Below are the code and all the weights of a small trained network. Each question names an input and a class and asks about switching units off, where a switched-off unit gives its printed mean instead of its output.

import numpy as np


def w(rows, s, z=0):
    codes = np.array(rows[::2]) - 128.0
    scale = np.full(codes.shape[1], s)
    scale[-1] = z or s
    return codes * scale


def norm(h):
    return h / np.sqrt((h * h).mean(-1, keepdims=True) + 1e-5)


def f(y):
    return y / 2 * (1 + np.tanh(0.7978845608 * (y + 0.044715 * y**3)))


def log_softmax(a):
    a = a - a.max(-1, keepdims=True)
    return a - np.log(np.exp(a).sum(-1, keepdims=True))


def net(x, mask):
    res = np.array(x, float).reshape(1, 2) / 4 @ E
    u = 0
    for l in range(3):
        y = f(norm(res) @ A[l][:, :-1].T + A[l][:, -1])
        res = res + np.where(mask[u : u + 3], y, B[l][:, -1]) @ B[l][:, :-1]
        u += 3
    return log_softmax(norm(res)[-1] @ U[:, :-1].T + U[:, -1])


A, B = {}, {}
E = w([
[150,62,149,158,68,220,76,165,139,206,129],'x0',
[187,195,107,106,84,96,163,254,168,156,76],'x1',
],0.0038)
A[0] = w([
[92,79,133,125,177,140,74,4,56,123,233,127],'L0N1',
[76,159,161,51,156,66,198,119,136,88,65,7],'L0N2',
[215,104,133,177,24,168,149,201,173,214,39,222],'L0N3',
],0.0036,0.0017)
B[0] = w([
[119,69,117,157,138,167,196,63,99,49,137,233],'L0N1',
[228,205,110,17,177,126,89,253,128,158,226,166],'L0N2',
[140,93,194,84,35,52,207,105,185,107,34,253],'L0N3',
],0.0049,0.0057)
A[1] = w([
[114,227,96,32,207,64,145,194,162,89,159,1],'L1N1',
[182,169,20,33,154,43,150,225,167,102,184,77],'L1N2',
[164,240,4,54,201,49,165,177,164,83,161,230],'L1N3',
],0.0038,0.00096)
B[1] = w([
[71,124,143,97,203,216,33,141,202,210,204,217],'L1N1',
[64,124,228,97,252,188,12,68,214,78,180,238],'L1N2',
[142,194,191,68,181,215,154,190,214,134,159,254],'L1N3',
],0.0048,0.0054)
A[2] = w([
[181,125,110,82,49,118,148,184,247,244,39,79],'L2N1',
[64,54,216,185,69,180,125,93,120,252,52,64],'L2N2',
[90,202,254,122,230,116,93,77,127,105,211,254],'L2N3',
],0.0033,0.0021)
B[2] = w([
[254,207,91,32,82,57,194,99,69,157,127,221],'L2N1',
[165,210,161,91,141,88,49,226,93,162,61,172],'L2N2',
[125,137,90,93,66,200,127,139,192,148,125,252],'L2N3',
],0.0055,0.0046)
U = w([
[205,195,183,56,27,41,216,210,129,152,28,255],'0',
[89,203,79,218,179,94,115,205,107,121,110,1],'1',
[57,184,93,178,194,26,58,199,61,170,167,1],'2',
[58,206,173,46,225,207,99,197,245,120,206,253],'3',
[83,57,210,177,69,167,61,194,46,170,48,3],'4',
[51,66,101,180,172,194,195,60,83,15,174,255],'5',
[26,175,96,207,156,79,66,253,62,178,159,1],'6',
],0.0042,0.0022)

Each question gives the input, the list of numbers given to net, and the class t.
The units are the neurons (one row each of A and B). Each row of codes is followed by its name. A weight is (code - 128) times the scale printed after its matrix; where a second scale follows, it is the last column's (A, B and U).
mask holds one flag per neuron, layer by layer. A switched-off neuron (its flag False) gives its mean, the last column of its row in B, instead of its output. The means were averaged over made-up inputs and are rounded, as every weight is.
A unit's drop is (log p(t) with every unit on - log p(t) with that unit switched off) / (log p(t) with every unit on - log p(t) with every unit switched off).
most important unit: the unit with the biggest drop
k most important neurons: the k neurons with the biggest drops, biggest first
k most important neurons of layer l: the k neurons of layer l with the biggest drops, biggest first
drop when u is switched off: that unit's drop, to one decimal
input [0,3], class 0: most important unit => L0N3
input [7,-6], class 4: 2 most important neurons => [L2N2 L1N2]
input [8,-6], class 4: 4 most important neurons => [L2N2 L1N2 L1N3 L1N1]
input [6,-3], class 4: 2 most important neurons => [L2N1 L1N3]
input [0,0], class 0: 2 most important neurons => [L0N2 L1N2]
input [6,-8], class 5: 2 most important neurons of layer 0 => [L0N1 L0N3]
input [3,-2], class 4: 2 most important neurons of layer 1 => [L1N2 L1N3]
input [4,2], class 0: drop when L1N1 is switched off => 0.0
input [8,-5], class 4: drop when L2N2 is switched off => 0.4
input [0,4], class 0: drop when L0N3 is switched off => 0.5
